Below is a small trained network, with its code and all its weights. Each question gives an input and a target symbol and asks what happens when units are switched off, that is, made to give their printed mean instead of their output.

import numpy as np


def w(rows, s, z=0):
    codes = np.array(rows[::2]) - 128.0
    scale = np.full(codes.shape[1], s)
    scale[-1] = z or s
    return codes * scale


def norm(h):
    return h / np.sqrt((h * h).mean(-1, keepdims=True) + 1e-5)


def f(y):
    return np.maximum(y, 0)


def softmax(a):
    e = np.exp(a - a.max(-1, keepdims=True))
    return e / e.sum(-1, keepdims=True)


def log_softmax(a):
    a = a - a.max(-1, keepdims=True)
    return a - np.log(np.exp(a).sum(-1, keepdims=True))


def net(x, mask):
    ids = ['γδεθλπω'.index(c) for c in x.split()]
    T = len(ids)
    res = E[ids] + P[:T]
    q, k, v = (norm(res) @ M[0].T for M in (Q, K, V))
    z = softmax(np.where(np.tri(T) > 0, q @ k.T / 3**0.5, -1e9)) @ v
    res = res + np.where(mask[0], z, O[0][:, -1]) @ O[0][:, :-1]
    y = f(norm(res) @ A[0][:, :-1].T + A[0][:, -1])
    res = res + np.where(mask[1:9], y, B[0][:, -1]) @ B[0][:, :-1]
    return log_softmax(norm(res)[-1] @ U[:, :-1].T + U[:, -1])


Q, K, V, O, A, B = {}, {}, {}, {}, {}, {}
E = w([
[109,79,62,94,120,214,110],'γ',
[93,190,144,158,128,103,93],'δ',
[94,51,134,114,30,126,134],'ε',
[105,138,160,149,152,149,161],'θ',
[198,141,44,133,3,174,109],'λ',
[100,37,80,169,172,188,36],'π',
[125,127,83,11,171,134,154],'ω',
],0.0048)
P = w([
[240,154,145,21,135,164,11],'0',
[170,156,104,79,119,186,64],'1',
[136,142,117,87,122,169,75],'2',
[136,126,102,97,116,170,99],'3',
[146,116,90,103,113,156,101],'4',
[144,108,86,121,108,152,119],'5',
[139,96,93,135,106,154,130],'6',
[133,104,100,140,106,127,152],'7',
[139,98,111,161,116,125,161],'8',
[149,93,117,163,123,119,176],'9',
[148,89,130,167,128,115,196],'10',
[147,80,138,181,137,113,205],'11',
[177,65,142,175,150,98,242],'12',
[157,69,137,200,143,114,253],'13',
],0.0024)
Q[0] = w([
[71,96,140,119,113,253,218],'h1',
[115,133,169,157,90,147,188],'h1',
[124,166,91,77,223,99,163],'h1',
],0.0044)
K[0] = w([
[21,94,64,202,116,165,207],'h1',
[4,150,105,144,125,74,206],'h1',
[234,20,85,19,121,101,197],'h1',
],0.0037)
V[0] = w([
[44,182,112,200,108,50,109],'h1',
[71,228,202,253,58,187,184],'h1',
[159,48,130,207,88,191,162],'h1',
],0.003)
O[0] = w([
[195,95,80,89,151,60,115,159],'h1',
[254,167,177,90,193,109,109,250],'h1',
[131,139,194,169,105,140,94,45],'h1',
],0.0043,0.0014)
A[0] = w([
[217,34,109,124,157,173,190,219],'n1',
[211,145,196,103,127,83,119,155],'n2',
[194,95,78,66,156,94,110,189],'n3',
[117,85,88,126,91,216,118,178],'n4',
[105,177,50,125,183,36,155,66],'n5',
[168,100,57,152,157,6,190,1],'n6',
[70,2,86,174,90,106,187,75],'n7',
[140,177,167,153,166,79,127,194],'n8',
],0.0038,0.0026)
B[0] = w([
[20,197,139,174,67,123,142,253],'n1',
[149,138,174,189,129,60,173,228],'n2',
[43,139,149,148,89,180,92,227],'n3',
[222,156,185,134,143,78,134,210],'n4',
[191,50,185,137,148,102,221,193],'n5',
[147,231,70,162,253,212,151,164],'n6',
[50,167,228,211,163,46,137,174],'n7',
[86,83,90,138,85,138,149,248],'n8',
],0.004,0.0034)
U = w([
[48,184,151,87,54,255,37,255],'γ',
[48,246,71,164,164,36,105,232],'δ',
[90,17,219,138,35,32,202,23],'ε',
[234,156,247,136,253,143,231,185],'θ',
[250,137,41,127,45,150,129,25],'λ',
[103,25,68,213,224,184,39,40],'π',
[57,62,19,26,173,187,242,79],'ω',
],0.0049,0.0042)

Each question gives the input, a string of symbols that net reads in full, and the target symbol t.
The units are the heads (3 rows each of Q, K, V and O) and the neurons (one row each of A and B). Each row of codes is followed by its name. A weight is (code - 128) times the scale printed after its matrix; where a second scale follows, it is the last column's (O, A, B and U).
mask holds one flag per unit, heads first, then neurons. A switched-off unit (its flag False) gives its mean, the last column of its rows in O or B, instead of its output. The means were averaged over made-up inputs and are rounded, as every weight is.
A unit's drop is (log p(t) with every unit on - log p(t) with that unit switched off) / (log p(t) with every unit on - log p(t) with every unit switched off).
The circuit of an input: a set's keep is (log p(t) with only the set's units on - log p(t) with every unit switched off) / (log p(t) with every unit on - log p(t) with every unit switched off). Starting from all 9 units, units are removed one at a time, each time the one whose removal leaves the highest keep (on an exact tie, the one counted first), for as long as the keep stays at least 0.8.
circuit, biggest first: the units of the circuit, biggest drop first
unit that matters most: the unit with the biggest drop
k most important neurons: the k neurons with the biggest drops, biggest first
drop when u is switched off: that unit's drop, to one decimal
input ε π δ δ π δ λ λ ε δ π, target δ: circuit, biggest first	[n1; n7]
input δ ε δ γ ε θ ε ω, target γ: unit that matters most	n2
input δ θ θ λ δ θ δ γ δ δ, target θ: 3 most important neurons	[n1; n5; n6]
input ω ω θ π δ θ δ δ δ θ θ δ λ γ, target γ: 4 most important neurons	[n1; n3; n2; n5]
input δ δ ω ω δ ω δ δ γ δ θ ω δ ω, target δ: circuit, biggest first	[n7; h1]
input δ ω δ δ, target ε: circuit, biggest first	[n5; h1; n6]
input ω θ δ δ ω δ ω δ δ δ δ ε θ, target δ: circuit, biggest first	[n1; n5]
input λ ω ε θ δ ε δ δ δ π ω ε, target δ: 2 most important neurons	[n1; n6]
input θ ε δ θ ω δ δ δ δ π, target γ: 2 most important neurons	[n1; n3]
input δ δ δ γ ε θ ε θ δ δ, target θ: 2 most important neurons	[n5; n1]
input λ π θ δ λ δ δ ε θ γ, target γ: circuit, biggest first	[h1; n3; n5]
input δ ω θ δ ω δ δ δ π θ θ θ ε ω, target δ: 3 most important neurons	[n1; n7; n8]
input δ π ω δ δ ε ω δ π, target δ: 2 most important neurons	[n7; n1]
input λ θ δ θ ε θ δ θ δ ω, target γ: unit that matters most	n3
input ε δ γ ε ω γ δ δ δ δ ε γ, target δ: drop when n1 is switched off	0.5
input π δ γ π π θ, target γ: drop when n2 is switched off	0.6
input ω ε δ θ θ δ λ θ θ δ π, target γ: drop when n1 is switched off	0.5
input δ γ δ ε γ δ, target ε: drop when h1 is switched off	0.3
